Here is a tiny trained network, its code and every weight. The questions are about switching its units off for an input and a target symbol, where a switched-off unit gives its printed mean instead of its output.

import numpy as np


def w(rows, s, z=0):
    codes = np.array(rows[::2]) - 128.0
    scale = np.full(codes.shape[1], s)
    scale[-1] = z or s
    return codes * scale


def norm(h):
    return h / np.sqrt((h * h).mean(-1, keepdims=True) + 1e-5)


def f(y):
    return y / 2 * (1 + np.tanh(0.7978845608 * (y + 0.044715 * y**3)))


def softmax(a):
    e = np.exp(a - a.max(-1, keepdims=True))
    return e / e.sum(-1, keepdims=True)


def log_softmax(a):
    a = a - a.max(-1, keepdims=True)
    return a - np.log(np.exp(a).sum(-1, keepdims=True))


def net(x, mask):
    ids = ['ΠΣαβγδεζηθλμτφ'.index(c) for c in x.split()]
    T = len(ids)
    res = E[ids] + P[:T]
    u = 0
    for l in range(2):
        q, k, v = (norm(res) @ M[l].T for M in (Q, K, V))
        z = softmax(np.where(np.tri(T) > 0, q @ k.T / 4**0.5, -1e9)) @ v
        res = res + np.where(mask[u], z, O[l][:, -1]) @ O[l][:, :-1]
        u += 1
        y = f(norm(res) @ A[l][:, :-1].T + A[l][:, -1])
        res = res + np.where(mask[u : u + 12], y, B[l][:, -1]) @ B[l][:, :-1]
        u += 12
    return log_softmax(norm(res)[-1] @ U[:, :-1].T + U[:, -1])


Q, K, V, O, A, B = {}, {}, {}, {}, {}, {}
E = w([
[110,111,122],'Π',
[186,119,205],'Σ',
[65,187,153],'α',
[106,86,174],'β',
[230,169,216],'γ',
[217,54,164],'δ',
[97,174,182],'ε',
[120,130,82],'ζ',
[67,156,158],'η',
[29,92,185],'θ',
[123,124,81],'λ',
[174,101,11],'μ',
[146,166,215],'τ',
[39,164,146],'φ',
],0.012)
P = w([
[152,101,227],'0',
[101,192,27],'1',
[124,139,238],'2',
[234,239,84],'3',
[123,144,244],'4',
[115,180,28],'5',
[120,144,254],'6',
],0.0055)
Q[0] = w([
[121,198,190],'L0H0',
[148,152,197],'L0H0',
[167,125,3],'L0H0',
[75,192,215],'L0H0',
],0.0076)
K[0] = w([
[155,187,254],'L0H0',
[133,144,166],'L0H0',
[200,80,43],'L0H0',
[33,13,214],'L0H0',
],0.0064)
V[0] = w([
[185,122,42],'L0H0',
[254,142,39],'L0H0',
[161,89,70],'L0H0',
[130,162,225],'L0H0',
],0.0048)
O[0] = w([
[167,126,254,37],'L0H0',
[117,202,175,1],'L0H0',
[69,155,220,66],'L0H0',
[239,184,141,198],'L0H0',
],0.0044,0.0053)
A[0] = w([
[254,86,198,135],'L0N0',
[97,26,233,9],'L0N1',
[237,66,26,253],'L0N2',
[166,148,199,136],'L0N3',
[114,91,83,134],'L0N4',
[129,255,158,148],'L0N5',
[24,104,171,90],'L0N6',
[50,107,158,102],'L0N7',
[103,224,229,89],'L0N8',
[24,129,113,111],'L0N9',
[160,36,192,141],'L0N10',
[213,90,82,229],'L0N11',
],0.0083,0.004)
B[0] = w([
[44,120,148,210],'L0N0',
[162,2,83,163],'L0N1',
[46,148,59,254],'L0N2',
[142,134,97,152],'L0N3',
[161,170,151,156],'L0N4',
[70,153,159,206],'L0N5',
[152,198,91,205],'L0N6',
[198,218,55,178],'L0N7',
[125,188,111,175],'L0N8',
[89,236,161,230],'L0N9',
[55,69,191,179],'L0N10',
[27,187,37,205],'L0N11',
],0.0062,0.0043)
Q[1] = w([
[64,178,37],'L1H0',
[111,182,113],'L1H0',
[80,125,10],'L1H0',
[119,38,104],'L1H0',
],0.011)
K[1] = w([
[253,80,133],'L1H0',
[222,163,111],'L1H0',
[231,71,165],'L1H0',
[89,89,96],'L1H0',
],0.011)
V[1] = w([
[245,103,89],'L1H0',
[74,154,111],'L1H0',
[103,74,144],'L1H0',
[143,141,232],'L1H0',
],0.011)
O[1] = w([
[99,255,126,2],'L1H0',
[165,62,121,202],'L1H0',
[239,180,89,105],'L1H0',
[137,134,246,113],'L1H0',
],0.0053,0.0054)
A[1] = w([
[136,218,206,101],'L1N0',
[117,59,77,175],'L1N1',
[142,158,125,100],'L1N2',
[117,76,174,115],'L1N3',
[50,133,128,126],'L1N4',
[167,81,160,98],'L1N5',
[97,185,136,134],'L1N6',
[60,155,42,165],'L1N7',
[189,56,192,18],'L1N8',
[68,157,181,82],'L1N9',
[110,146,179,112],'L1N10',
[80,2,84,255],'L1N11',
],0.0092,0.0049)
B[1] = w([
[159,143,102,154],'L1N0',
[216,131,103,180],'L1N1',
[82,128,77,124],'L1N2',
[126,167,119,134],'L1N3',
[144,124,181,183],'L1N4',
[79,213,74,123],'L1N5',
[164,133,101,173],'L1N6',
[155,1,141,255],'L1N7',
[89,101,61,132],'L1N8',
[102,168,147,147],'L1N9',
[150,137,145,130],'L1N10',
[184,187,181,253],'L1N11',
],0.0067,0.0078)
U = w([
[112,74,129,115],'Π',
[145,109,177,112],'Σ',
[106,148,157,212],'α',
[161,94,155,82],'β',
[127,145,197,3],'γ',
[142,96,170,123],'δ',
[143,138,170,157],'ε',
[124,116,75,88],'ζ',
[159,208,92,230],'η',
[223,151,131,147],'θ',
[144,112,56,184],'λ',
[5,91,137,78],'μ',
[116,128,198,84],'τ',
[71,187,106,107],'φ',
],0.017,0.0034)

Each question gives the input, a string of symbols that net reads in full, and the target symbol t.
The units are the heads (4 rows each of Q, K, V and O) and the neurons (one row each of A and B). Each row of codes is followed by its name. A weight is (code - 128) times the scale printed after its matrix; where a second scale follows, it is the last column's (O, A, B and U).
mask holds one flag per unit, layer by layer, with each layer's heads first. A switched-off unit (its flag False) gives its mean, the last column of its rows in O or B, instead of its output. The means were averaged over made-up inputs and are rounded, as every weight is.
A unit's drop is (log p(t) with every unit on - log p(t) with that unit switched off) / (log p(t) with every unit on - log p(t) with every unit switched off).
The circuit of an input: a set's keep is (log p(t) with only the set's units on - log p(t) with every unit switched off) / (log p(t) with every unit on - log p(t) with every unit switched off). Starting from the 12 units with the biggest drops (on a tie, the unit counted first), units are removed one at a time, each time the one whose removal leaves the highest keep (on an exact tie, the one counted first), for as long as the keep stays at least 0.8.
circuit, biggest first: the units of the circuit, biggest drop first
unit that matters most: the unit with the biggest drop
top k neurons: the k neurons with the biggest drops, biggest first
k most important neurons of layer l: the k neurons of layer l with the biggest drops, biggest first
input η α η η η β, target μ: top 2 neurons -> (L0N2 L0N11)
input ζ ζ η τ, target φ: top 2 neurons -> (L0N11 L0N2)
input η Σ η γ λ ζ, target μ: circuit, biggest first -> (L1H0 L0H0 L0N7 L0N11)
input ζ λ μ η, target φ: 3 most important neurons of layer 0 -> (L0N1 L0N2 L0N7)
input ζ λ ζ α, target φ: 2 most important neurons of layer 1 -> (L1N11 L1N1)
input η θ λ β, target μ: circuit, biggest first -> (L0N2 L0N0)
input θ δ ζ α, target λ: circuit, biggest first -> (L1N11 L1N7)
input θ φ θ α Π γ, target λ: unit that matters most -> L0N1
input θ η η δ, target λ: 3 most important neurons of layer 0 -> (L0N11 L0N2 L0N1)
input λ θ ζ ζ η λ, target η: 4 most important neurons of layer 0 -> (L0N1 L0N2 L0N11 L0N10)
input θ Π Σ Σ, target λ: top 4 neurons -> (L0N11 L0N1 L0N2 L0N5)
input λ ζ α λ ζ φ, target η: 3 most important neurons of layer 0 -> (L0N1 L0N2 L0N11)
input η λ τ η φ Π, target μ: 2 most important neurons of layer 0 -> (L0N7 L0N0)
input β δ λ ζ η η η, target η: unit that matters most -> L0N7
input λ δ Π γ ζ θ, target η: 4 most important neurons of layer 0 -> (L0N1 L0N11 L0N2 L0N7)
input θ Π η φ, target λ: top 4 neurons -> (L0N1 L0N0 L0N2 L0N5)
input η ζ α η φ ε, target μ: top 3 neurons -> (L0N2 L0N5 L0N11)
input θ ζ η ζ Σ θ, target λ: 2 most important neurons of layer 1 -> (L1N11 L1N6)
input β α η τ φ, target φ: top 2 neurons -> (L0N9 L1N11)
input η η θ θ ζ γ, target μ: top 4 neurons -> (L0N11 L0N2 L0N0 L0N7)
input θ α α β, target λ: unit that matters most -> L1H0
input η δ τ φ, target μ: 2 most important neurons of layer 1 -> (L1N11 L1N7)
